Look-ups in named tables: a row name and a column name give one cell, copied from the table.

Dav:
         Fisotog  Guvi  Gudakun  Zug  Gen  Pok  Peg  Kuz  Madok
Puzabal      146   145      143  132  135  143  142  128    147
Faf          139   145      129  139  133  139  140  132    147
Vutut        143   136      133  135  135  152  147  142    132
Lalusub      160   111      106  132  149  136   88  115    166
Bogiti       146   138      143  139  125  137  138  130    139
Tufuzo       149   143      144  133  138  137  137  133    146
Tigo         145   159      131  140  135  141  138  146    134
Lir          245   130      122  141  161  116  142  135    163
Soguna       106   136      225   84  149  141  138  120    154
Tufakof      105   157      144  139  123  120  138   77    209
Kuv          171   106      109  145   61  145  124   98    149
Foma         139   152      137  139  136  137  138  137    142
Pid          182   122      119  155  106  174  214  163     94

What is the Gudakun of Tigo in Dav? 131
What is the Pok of Tufakof in Dav? 120
What is the Guvi of Bogiti in Dav? 138
What is the Gudakun of Lalusub in Dav? 106
What is the Gen of Faf in Dav? 133
What is the Madok of Lir in Dav? 163
What is the Gudakun of Tufuzo in Dav? 144
What is the Kuz of Kuv in Dav? 98
What is the Fisotog of Tufakof in Dav? 105
What is the Kuz of Bogiti in Dav? 130
What is the Kuz of Soguna in Dav? 120
What is the Guvi of Tigo in Dav? 159
What is the Gen of Soguna in Dav? 149
What is the Pok of Lalusub in Dav? 136
What is the Madok of Soguna in Dav? 154
What is the Pok of Bogiti in Dav? 137
What is the Fisotog of Kuv in Dav? 171
What is the Gudakun of Lir in Dav? 122
Row with the largest Madok: Tufakof

Gis
|  | Nom | Geso | Tonobem | Guzo | Baz | Lon | Tir | Tiga | Ral | Kovirip |
|---|---|---|---|---|---|---|---|---|---|---|
| Mek | 2650 | 2416 | 3359 | 3241 | 4186 | 8076 | 2216 | 3710 | 6243 | 2641 |
| Puvo | 2297 | 5320 | 3234 | 3105 | 4150 | 9673 | 5285 | 3542 | 3576 | 2246 |
| Ziv | 3125 | 6685 | 3751 | 3668 | 4331 | 8519 | 6709 | 3967 | 2641 | 3082 |
| Div | 4035 | 8208 | 4432 | 4382 | 4625 | 7798 | 8378 | 4473 | 1438 | 3984 |
| Demes | 6251 | 3522 | 5683 | 5725 | 5092 | 2544 | 3461 | 5621 | 6147 | 6299 |
| Digoko | 6220 | 3942 | 5677 | 5729 | 5078 | 2790 | 3925 | 5602 | 5751 | 6260 |
| Vis | 4111 | 589 | 4226 | 4172 | 4515 | 5066 | 315 | 4473 | 8222 | 4151 |
| Golu | 7240 | 7275 | 6374 | 6492 | 5327 | 1993 | 7441 | 6138 | 3123 | 7269 |
| Bip | 3757 | 6243 | 4167 | 4108 | 4501 | 7484 | 6282 | 4304 | 3138 | 3727 |
| Tugub | 6616 | 9052 | 6114 | 6188 | 5284 | 3946 | 9348 | 5854 | 1303 | 6604 |
| Kuvod | 5272 | 6993 | 5143 | 5161 | 4875 | 5216 | 7106 | 5111 | 2862 | 5264 |
| Kap | 5471 | 2319 | 5180 | 5183 | 4912 | 3563 | 2195 | 5217 | 6982 | 5514 |
| Suk | 2595 | 6503 | 3484 | 3361 | 4276 | 9650 | 6548 | 3719 | 2580 | 2536 |

What is the Ral of Digoko in Gis?
5751
What is the Kovirip of Vis in Gis?
4151
What is the Guzo of Ziv in Gis?
3668
What is the Lon of Ziv in Gis?
8519
What is the Ral of Mek in Gis?
6243
What is the Guzo of Digoko in Gis?
5729
What is the Tiga of Bip in Gis?
4304
What is the Tonobem of Ziv in Gis?
3751
What is the Lon of Kuvod in Gis?
5216

